Below is a small trained network, with its code and all its weights. Each question gives an input and a class and asks what happens when units are switched off, that is, made to give their printed mean instead of their output.

import numpy as np


def w(rows, s, z=0):
    codes = np.array(rows[::2]) - 128.0
    scale = np.full(codes.shape[1], s)
    scale[-1] = z or s
    return codes * scale


def f(y):
    return np.maximum(y, 0)


def log_softmax(a):
    a = a - a.max(-1, keepdims=True)
    return a - np.log(np.exp(a).sum(-1, keepdims=True))


def net(x, mask):
    res = np.array(x, float).reshape(1, 4) / 4 @ E
    y = f(res @ A[0][:, :-1].T + A[0][:, -1])
    res = res + np.where(mask, y, B[0][:, -1]) @ B[0][:, :-1]
    return log_softmax(res[-1] @ U[:, :-1].T + U[:, -1])


A, B = {}, {}
E = w([
[216,133,122,172,141,84,160],'x0',
[154,185,3,164,134,210,142],'x1',
[169,182,186,42,143,180,150],'x2',
[114,90,151,180,150,204,201],'x3',
],0.013)
A[0] = w([
[118,107,131,147,163,141,164,105],'n1',
[158,152,88,71,128,51,51,82],'n2',
[122,172,150,81,144,148,178,171],'n3',
[200,98,119,120,110,107,167,64],'n4',
[70,161,156,97,147,141,136,91],'n5',
[202,96,138,165,150,122,148,4],'n6',
[115,80,210,173,131,155,185,76],'n7',
[91,111,112,95,104,148,132,69],'n8',
[125,106,143,176,135,193,166,74],'n9',
[60,74,78,226,146,75,108,144],'n10',
[139,104,96,136,113,173,163,116],'n11',
[196,159,168,56,152,180,153,124],'n12',
[146,125,159,96,143,88,118,82],'n13',
[107,83,193,125,164,70,155,55],'n14',
[18,105,117,81,140,183,115,43],'n15',
[163,121,157,109,143,164,71,145],'n16',
[141,90,147,111,85,103,82,144],'n17',
[109,134,82,122,134,164,124,79],'n18',
[92,101,189,135,82,121,125,158],'n19',
[167,161,59,109,124,146,94,105],'n20',
[251,136,148,169,152,82,185,74],'n21',
[116,156,70,150,134,159,136,39],'n22',
[127,95,138,150,141,166,173,101],'n23',
],0.014,0.0022)
B[0] = w([
[102,144,112,111,121,100,147,164],'n1',
[6,168,102,86,122,94,197,234],'n2',
[154,80,125,137,80,130,149,191],'n3',
[101,135,131,158,115,151,66,171],'n4',
[124,125,131,151,127,138,99,174],'n5',
[81,131,159,123,138,150,70,180],'n6',
[85,186,84,90,139,79,187,209],'n7',
[96,132,148,151,119,115,82,158],'n8',
[89,168,97,76,138,78,157,196],'n9',
[174,37,151,102,37,154,184,250],'n10',
[161,138,125,128,173,106,140,178],'n11',
[172,25,124,121,56,115,181,227],'n12',
[164,144,115,120,172,133,140,183],'n13',
[227,140,91,154,184,152,115,216],'n14',
[57,146,178,170,128,178,30,206],'n15',
[123,116,108,143,93,137,159,163],'n16',
[172,159,110,138,149,125,148,189],'n17',
[169,147,122,160,155,111,95,173],'n18',
[189,134,135,146,173,129,94,196],'n19',
[188,155,132,120,198,106,144,196],'n20',
[66,136,173,166,124,177,33,227],'n21',
[196,127,138,132,172,132,124,188],'n22',
[84,166,113,92,120,98,160,180],'n23',
],0.017,0.016)
U = w([
[186,53,130,138,37,165,157,175],'0',
[225,178,102,154,253,141,118,54],'1',
[66,206,86,88,158,96,166,243],'2',
[78,149,168,196,124,205,13,22],'3',
],0.011,0.0011)

Each question gives the input, the list of numbers given to net, and the class t.
The units are the neurons (one row each of A and B). Each row of codes is followed by its name. A weight is (code - 128) times the scale printed after its matrix; where a second scale follows, it is the last column's (A, B and U).
mask holds one flag per neuron, in row order. A switched-off neuron (its flag False) gives its mean, the last column of its row in B, instead of its output. The means were averaged over made-up inputs and are rounded, as every weight is.
A unit's drop is (log p(t) with every unit on - log p(t) with that unit switched off) / (log p(t) with every unit on - log p(t) with every unit switched off).
The circuit of an input: a set's keep is (log p(t) with only the set's units on - log p(t) with every unit switched off) / (log p(t) with every unit on - log p(t) with every unit switched off). Starting from the 12 units with the biggest drops (on a tie, the unit counted first), units are removed one at a time, each time the one whose removal leaves the highest keep (on an exact tie, the one counted first), for as long as the keep stays at least 0.8.
units of the circuit, in order: the units of the circuit, biggest drop first
unit that matters most: the unit with the biggest drop
top k neurons: the k neurons with the biggest drops, biggest first
drop when u is switched off: that unit's drop, to one decimal
input [8,-3,-5,5], class 3: units of the circuit, in order -> (n21)
input [5,1,1,-6], class 2: top 2 neurons -> (n2; n15)
input [-7,6,-8,0], class 0: top 2 neurons -> (n10; n21)
input [-8,-6,-5,8], class 2: top 4 neurons -> (n7; n21; n9; n23)
input [5,-2,-5,-7], class 2: top 2 neurons -> (n2; n12)
input [1,-7,6,-4], class 1: top 2 neurons -> (n10; n14)
input [-5,4,2,3], class 3: top 4 neurons -> (n15; n14; n2; n7)
input [-4,7,-5,1], class 1: top 3 neurons -> (n12; n22; n20)
input [-3,-6,-7,-7], class 0: top 2 neurons -> (n10; n7)
input [-1,-2,-6,7], class 2: top 2 neurons -> (n7; n12)
input [8,-8,2,-3], class 1: top 4 neurons -> (n14; n13; n15; n17)
input [-2,-3,-7,-7], class 0: top 3 neurons -> (n10; n7; n9)
input [-1,-6,6,8], class 2: top 2 neurons -> (n7; n10)
input [-7,2,-2,3], class 3: unit that matters most -> n15
input [-2,-8,7,7], class 1: drop when n14 is switched off -> 2.9
input [7,-3,-1,6], class 3: drop when n6 is switched off -> 0.6
input [7,3,4,2], class 3: drop when n18 is switched off -> 0.0
